Below is a small trained network, with its code and all its weights. Each question gives an input and a class and asks what happens when units are switched off, that is, made to give their printed mean instead of their output.

import numpy as np


def w(rows, s, z=0):
    codes = np.array(rows[::2]) - 128.0
    scale = np.full(codes.shape[1], s)
    scale[-1] = z or s
    return codes * scale


def f(y):
    return np.maximum(y, 0)


def log_softmax(a):
    a = a - a.max(-1, keepdims=True)
    return a - np.log(np.exp(a).sum(-1, keepdims=True))


def net(x, mask):
    res = np.array(x, float).reshape(1, 5) / 4 @ E
    y = f(res @ A[0][:, :-1].T + A[0][:, -1])
    res = res + np.where(mask, y, B[0][:, -1]) @ B[0][:, :-1]
    return log_softmax(res[-1] @ U[:, :-1].T + U[:, -1])


A, B = {}, {}
E = w([
[100,224,185,127,103,255,97,196,121],'x0',
[127,127,117,139,141,129,129,142,125],'x1',
[123,107,122,132,123,149,136,141,151],'x2',
[56,61,140,152,63,92,11,178,46],'x3',
[238,148,48,30,15,101,161,208,112],'x4',
],0.0073)
A[0] = w([
[162,24,39,107,141,66,142,55,122,147],'N1',
[206,176,62,109,69,99,186,204,127,94],'N2',
[102,136,198,179,171,147,143,71,139,165],'N3',
[126,234,178,113,117,207,101,210,104,105],'N4',
[206,207,95,96,210,156,255,90,226,8],'N5',
[110,157,103,135,140,165,117,169,130,101],'N6',
[179,44,85,154,134,29,151,96,142,121],'N7',
[219,135,75,38,24,125,152,199,112,101],'N8',
[93,92,198,144,182,165,99,89,157,152],'N9',
[159,167,125,135,146,147,175,109,210,18],'N10',
[84,76,118,163,64,91,54,179,69,64],'N11',
[116,209,117,154,79,203,112,149,139,89],'N12',
[142,193,168,126,116,206,116,194,104,83],'N13',
[170,202,114,110,189,155,191,67,217,91],'N14',
],0.007,0.0015)
B[0] = w([
[190,180,192,98,120,116,192,91,224,215],'N1',
[142,114,107,193,140,169,112,52,89,227],'N2',
[124,46,79,177,189,194,98,55,111,192],'N3',
[155,170,171,137,143,86,212,123,189,212],'N4',
[49,132,112,53,91,111,74,219,65,254],'N5',
[130,160,157,118,163,91,144,131,153,152],'N6',
[190,155,209,92,135,45,225,118,191,207],'N7',
[145,42,39,228,208,198,77,2,93,251],'N8',
[121,96,112,184,190,138,120,78,84,189],'N9',
[132,111,134,82,122,134,65,173,116,181],'N10',
[71,110,160,42,48,112,51,228,97,195],'N11',
[166,176,163,93,155,81,208,109,179,184],'N12',
[196,167,173,123,139,90,211,132,198,193],'N13',
[83,94,95,84,87,123,57,171,76,220],'N14',
],0.0071,0.0099)
U = w([
[139,73,74,254,212,158,102,49,91,124],'0',
[170,158,197,110,150,98,217,123,223,11],'1',
[100,103,122,60,84,121,54,215,65,237],'2',
],0.0098,0.0011)

Each question gives the input, the list of numbers given to net, and the class t.
The units are the neurons (one row each of A and B). Each row of codes is followed by its name. A weight is (code - 128) times the scale printed after its matrix; where a second scale follows, it is the last column's (A, B and U).
mask holds one flag per neuron, in row order. A switched-off neuron (its flag False) gives its mean, the last column of its row in B, instead of its output. The means were averaged over made-up inputs and are rounded, as every weight is.
A unit's drop is (log p(t) with every unit on - log p(t) with that unit switched off) / (log p(t) with every unit on - log p(t) with every unit switched off).
The circuit of an input: a set's keep is (log p(t) with only the set's units on - log p(t) with every unit switched off) / (log p(t) with every unit on - log p(t) with every unit switched off). Starting from the 12 units with the biggest drops (on a tie, the unit counted first), units are removed one at a time, each time the one whose removal leaves the highest keep (on an exact tie, the one counted first), for as long as the keep stays at least 0.8.
circuit, biggest first: the units of the circuit, biggest drop first
unit that matters most: the unit with the biggest drop
top k neurons: the k neurons with the biggest drops, biggest first
drop when u is switched off: that unit's drop, to one decimal
input [-2,-1,-5,-8,6], class 2: unit that matters most => N5
input [4,7,5,3,0], class 1: top 2 neurons => N5, N14
input [1,-4,-1,3,-1], class 2: top 2 neurons => N8, N2
input [8,-2,7,7,-7], class 1: top 2 neurons => N8, N4
input [-1,4,4,-6,7], class 0: top 2 neurons => N8, N2
input [-8,-7,0,8,1], class 1: top 3 neurons => N1, N7, N5
input [-1,-7,-2,7,-6], class 2: top 2 neurons => N11, N8
input [-7,-1,1,8,-3], class 2: top 3 neurons => N11, N4, N13
input [7,-8,-6,-8,7], class 2: top 3 neurons => N5, N14, N10
input [-4,1,-3,2,3], class 1: top 2 neurons => N7, N1
input [8,-4,0,8,-1], class 1: top 2 neurons => N4, N13
input [-1,-3,-4,-4,-3], class 2: top 4 neurons => N8, N2, N5, N14
input [6,-2,1,-7,3], class 2: top 4 neurons => N5, N14, N1, N7
input [0,-3,0,7,-5], class 2: circuit, biggest first => N11
input [5,-5,-8,-2,-3], class 1: top 3 neurons => N8, N2, N4
input [-5,-6,-3,7,-3], class 2: top 2 neurons => N11, N4
input [0,-2,-2,5,-3], class 2: top 2 neurons => N8, N11
input [5,8,2,1,-2], class 1: drop when N8 is switched off => 0.3
input [-2,-6,-8,4,5], class 0: drop when N8 is switched off => 0.8
input [2,6,-6,3,7], class 0: circuit, biggest first => N8
input [-2,-8,2,-6,3], class 2: drop when N5 is switched off => 0.3
input [6,5,8,7,8], class 0: drop when N4 is switched off => 0.0
